Below is a small trained network, with its code and all its weights. Each question gives an input and a class and asks what happens when units are switched off, that is, made to give their printed mean instead of their output.

import numpy as np


def w(rows, s, z=0):
    codes = np.array(rows[::2]) - 128.0
    scale = np.full(codes.shape[1], s)
    scale[-1] = z or s
    return codes * scale


def f(y):
    return np.maximum(y, 0)


def log_softmax(a):
    a = a - a.max(-1, keepdims=True)
    return a - np.log(np.exp(a).sum(-1, keepdims=True))


def net(x, mask):
    res = np.array(x, float).reshape(1, 5) / 4 @ E
    y = f(res @ A[0][:, :-1].T + A[0][:, -1])
    res = res + np.where(mask, y, B[0][:, -1]) @ B[0][:, :-1]
    return log_softmax(res[-1] @ U[:, :-1].T + U[:, -1])


A, B = {}, {}
E = w([
[89,82,94,9],'x0',
[174,38,150,100],'x1',
[204,236,145,66],'x2',
[122,145,1,134],'x3',
[22,116,165,61],'x4',
],0.0098)
A[0] = w([
[115,147,186,254,253],'neuron 1',
[120,62,8,59,108],'neuron 2',
[159,200,24,162,203],'neuron 3',
[142,44,106,169,96],'neuron 4',
[140,184,149,86,147],'neuron 5',
[113,151,162,97,138],'neuron 6',
[10,93,132,27,117],'neuron 7',
[91,78,55,159,117],'neuron 8',
[157,101,243,50,97],'neuron 9',
],0.0091,0.0055)
B[0] = w([
[103,123,166,246,248],'neuron 1',
[109,143,73,88,202],'neuron 2',
[166,200,101,118,249],'neuron 3',
[143,87,86,150,178],'neuron 4',
[158,142,197,97,181],'neuron 5',
[137,91,170,137,160],'neuron 6',
[32,127,162,66,226],'neuron 7',
[89,145,70,162,185],'neuron 8',
[193,68,195,99,202],'neuron 9',
],0.012,0.011)
U = w([
[232,78,201,88,120],'0',
[21,94,186,35,135],'1',
[206,221,97,73,72],'2',
[120,198,141,188,147],'3',
[121,111,1,96,83],'4',
[164,182,129,174,255],'5',
[106,59,132,214,20],'6',
],0.011,0.0078)

Each question gives the input, the list of numbers given to net, and the class t.
The units are the neurons (one row each of A and B). Each row of codes is followed by its name. A weight is (code - 128) times the scale printed after its matrix; where a second scale follows, it is the last column's (A, B and U).
mask holds one flag per neuron, in row order. A switched-off neuron (its flag False) gives its mean, the last column of its row in B, instead of its output. The means were averaged over made-up inputs and are rounded, as every weight is.
A unit's drop is (log p(t) with every unit on - log p(t) with that unit switched off) / (log p(t) with every unit on - log p(t) with every unit switched off).
The circuit of an input: a set's keep is (log p(t) with only the set's units on - log p(t) with every unit switched off) / (log p(t) with every unit on - log p(t) with every unit switched off). Starting from all 9 units, units are removed one at a time, each time the one whose removal leaves the highest keep (on an exact tie, the one counted first), for as long as the keep stays at least 0.8.
circuit, biggest first: the units of the circuit, biggest drop first
unit that matters most: the unit with the biggest drop
top k neurons: the k neurons with the biggest drops, biggest first
drop when u is switched off: that unit's drop, to one decimal
input [-6,5,-6,-3,7], class 6: circuit, biggest first	[neuron 1]
input [2,-4,-6,0,0], class 4: circuit, biggest first	[neuron 8; neuron 9]
input [-2,3,4,7,-7], class 2: top 2 neurons	[neuron 3; neuron 1]
input [-1,1,4,-2,-3], class 0: circuit, biggest first	[neuron 8; neuron 2]
input [2,3,3,3,-6], class 2: circuit, biggest first	[neuron 1; neuron 3]
input [2,-7,1,4,-6], class 2: top 2 neurons	[neuron 3; neuron 1]
input [-7,4,-1,-5,1], class 6: circuit, biggest first	[neuron 1; neuron 3]
input [-4,-2,-6,8,1], class 4: circuit, biggest first	[neuron 8; neuron 2]
input [-6,2,2,-6,2], class 0: top 2 neurons	[neuron 9; neuron 8]
input [-1,2,3,4,1], class 2: drop when neuron 1 is switched off	0.7
input [0,-4,7,-8,5], class 0: drop when neuron 6 is switched off	0.0
input [-8,-8,-2,-8,7], class 6: drop when neuron 3 is switched off	0.3
input [-8,0,-1,-4,6], class 6: drop when neuron 3 is switched off	0.3
input [1,3,1,-5,1], class 0: unit that matters most	neuron 9
